Here is a tiny trained network, its code and every weight. The questions are about switching its units off for an input and a class, where a switched-off unit gives its printed mean instead of its output.

import numpy as np


def w(rows, s, z=0):
    codes = np.array(rows[::2]) - 128.0
    scale = np.full(codes.shape[1], s)
    scale[-1] = z or s
    return codes * scale


def norm(h):
    return h / np.sqrt((h * h).mean(-1, keepdims=True) + 1e-5)


def f(y):
    return y / 2 * (1 + np.tanh(0.7978845608 * (y + 0.044715 * y**3)))


def log_softmax(a):
    a = a - a.max(-1, keepdims=True)
    return a - np.log(np.exp(a).sum(-1, keepdims=True))


def net(x, mask):
    res = np.array(x, float).reshape(1, 4) / 4 @ E
    u = 0
    for l in range(2):
        y = f(norm(res) @ A[l][:, :-1].T + A[l][:, -1])
        res = res + np.where(mask[u : u + 16], y, B[l][:, -1]) @ B[l][:, :-1]
        u += 16
    return log_softmax(norm(res)[-1] @ U[:, :-1].T + U[:, -1])


A, B = {}, {}
E = w([
[226,70,172,120],'x0',
[81,108,192,88],'x1',
[108,46,64,100],'x2',
[99,47,152,254],'x3',
],0.0059)
A[0] = w([
[199,161,3,158,63],'L0N1',
[226,115,143,31,79],'L0N2',
[125,34,65,76,100],'L0N3',
[68,58,193,178,77],'L0N4',
[205,47,152,102,40],'L0N5',
[54,46,31,76,8],'L0N6',
[126,150,119,58,4],'L0N7',
[95,241,183,175,83],'L0N8',
[88,98,183,93,41],'L0N9',
[78,89,162,88,68],'L0N10',
[66,89,192,71,32],'L0N11',
[91,173,96,45,151],'L0N12',
[93,123,182,54,22],'L0N13',
[85,117,203,90,55],'L0N14',
[27,149,59,119,56],'L0N15',
[146,182,209,156,77],'L0N16',
],0.013,0.0036)
B[0] = w([
[137,218,187,253,218],'L0N1',
[61,113,106,114,240],'L0N2',
[250,168,117,90,196],'L0N3',
[114,117,32,159,220],'L0N4',
[69,95,236,95,199],'L0N5',
[253,119,151,74,206],'L0N6',
[131,129,46,134,164],'L0N7',
[228,69,157,83,226],'L0N8',
[136,157,139,179,149],'L0N9',
[174,180,138,161,155],'L0N10',
[156,191,191,224,175],'L0N11',
[51,142,75,127,253],'L0N12',
[136,180,94,221,172],'L0N13',
[167,185,154,190,167],'L0N14',
[92,45,254,103,221],'L0N15',
[228,99,106,60,184],'L0N16',
],0.0099,0.0057)
A[1] = w([
[138,154,145,125,77],'L1N1',
[117,114,11,149,148],'L1N2',
[130,53,53,184,143],'L1N3',
[206,117,90,73,46],'L1N4',
[63,87,179,126,168],'L1N5',
[180,152,112,63,3],'L1N6',
[118,64,119,55,106],'L1N7',
[61,83,79,122,123],'L1N8',
[105,128,255,113,166],'L1N9',
[109,187,141,68,115],'L1N10',
[117,183,129,70,79],'L1N11',
[95,125,182,117,163],'L1N12',
[119,170,72,92,102],'L1N13',
[137,204,146,197,60],'L1N14',
[107,109,157,114,103],'L1N15',
[185,87,148,158,180],'L1N16',
],0.015,0.0042)
B[1] = w([
[145,115,125,153,131],'L1N1',
[13,210,121,70,169],'L1N2',
[64,155,216,71,178],'L1N3',
[171,197,155,63,184],'L1N4',
[124,169,32,70,193],'L1N5',
[170,139,194,104,161],'L1N6',
[146,184,19,234,174],'L1N7',
[150,214,143,149,154],'L1N8',
[146,42,2,125,254],'L1N9',
[96,4,207,188,166],'L1N10',
[106,83,191,143,155],'L1N11',
[122,73,76,150,172],'L1N12',
[58,98,204,106,156],'L1N13',
[130,154,86,203,205],'L1N14',
[110,103,94,91,139],'L1N15',
[64,155,132,117,237],'L1N16',
],0.0082,0.0079)
U = w([
[213,149,173,62,175],'0',
[21,164,157,107,171],'1',
[119,65,44,102,144],'2',
[168,179,116,250,6],'3',
[142,185,78,120,186],'4',
],0.021,0.0021)

Each question gives the input, the list of numbers given to net, and the class t.
The units are the neurons (one row each of A and B). Each row of codes is followed by its name. A weight is (code - 128) times the scale printed after its matrix; where a second scale follows, it is the last column's (A, B and U).
mask holds one flag per neuron, layer by layer. A switched-off neuron (its flag False) gives its mean, the last column of its row in B, instead of its output. The means were averaged over made-up inputs and are rounded, as every weight is.
A unit's drop is (log p(t) with every unit on - log p(t) with that unit switched off) / (log p(t) with every unit on - log p(t) with every unit switched off).
The circuit of an input: a set's keep is (log p(t) with only the set's units on - log p(t) with every unit switched off) / (log p(t) with every unit on - log p(t) with every unit switched off). Starting from the 12 units with the biggest drops (on a tie, the unit counted first), units are removed one at a time, each time the one whose removal leaves the highest keep (on an exact tie, the one counted first), for as long as the keep stays at least 0.8.
circuit, biggest first: the units of the circuit, biggest drop first
unit that matters most: the unit with the biggest drop
top k neurons: the k neurons with the biggest drops, biggest first
k most important neurons of layer l: the k neurons of layer l with the biggest drops, biggest first
drop when u is switched off: that unit's drop, to one decimal
input [-8,-4,2,-3], class 2: unit that matters most -> L0N15
input [-3,8,-7,1], class 3: top 4 neurons -> (L0N14 L0N11 L0N13 L0N6)
input [6,3,-5,5], class 2: 3 most important neurons of layer 0 -> (L0N5 L0N3 L0N13)
input [1,5,-1,7], class 1: circuit, biggest first -> (L0N4 L1N3)
input [-4,7,-8,8], class 0: top 4 neurons -> (L0N8 L0N16 L0N1 L0N12)
input [0,-8,2,-6], class 3: 2 most important neurons of layer 0 -> (L0N1 L0N4)
input [5,8,8,7], class 0: top 2 neurons -> (L0N3 L0N1)
input [7,-6,-2,-8], class 1: top 2 neurons -> (L0N15 L0N2)
input [7,8,3,-5], class 3: top 2 neurons -> (L0N13 L0N11)
input [8,-3,-4,-7], class 2: 3 most important neurons of layer 0 -> (L0N5 L0N4 L0N2)
input [6,3,2,7], class 1: top 2 neurons -> (L0N4 L0N15)
input [-5,6,-2,5], class 3: top 3 neurons -> (L0N11 L0N14 L0N4)
input [-8,-3,-3,8], class 1: top 2 neurons -> (L0N4 L1N3)
input [-2,-7,-8,0], class 0: unit that matters most -> L0N8
input [7,1,-1,6], class 2: top 3 neurons -> (L0N5 L0N12 L0N13)
input [-8,-4,8,-8], class 0: 2 most important neurons of layer 1 -> (L1N6 L1N16)
input [6,-1,-5,-7], class 1: 2 most important neurons of layer 0 -> (L0N2 L0N15)
input [-4,0,-6,6], class 0: top 3 neurons -> (L0N8 L0N16 L0N12)
input [8,2,0,-6], class 2: top 2 neurons -> (L0N5 L0N4)
input [-2,3,-8,-5], class 0: circuit, biggest first -> (L0N8)
input [-6,4,7,7], class 0: 2 most important neurons of layer 1 -> (L1N9 L1N4)
input [6,3,1,8], class 1: 2 most important neurons of layer 0 -> (L0N4 L0N15)
input [-6,-8,0,-2], class 3: drop when L0N1 is switched off -> 4.3
input [4,-3,8,-3], class 0: drop when L0N3 is switched off -> 0.6
input [3,2,-3,7], class 1: drop when L0N4 is switched off -> 0.4
input [-4,5,1,0], class 3: drop when L0N11 is switched off -> 0.2
input [5,5,-7,2], class 0: unit that matters most -> L0N16
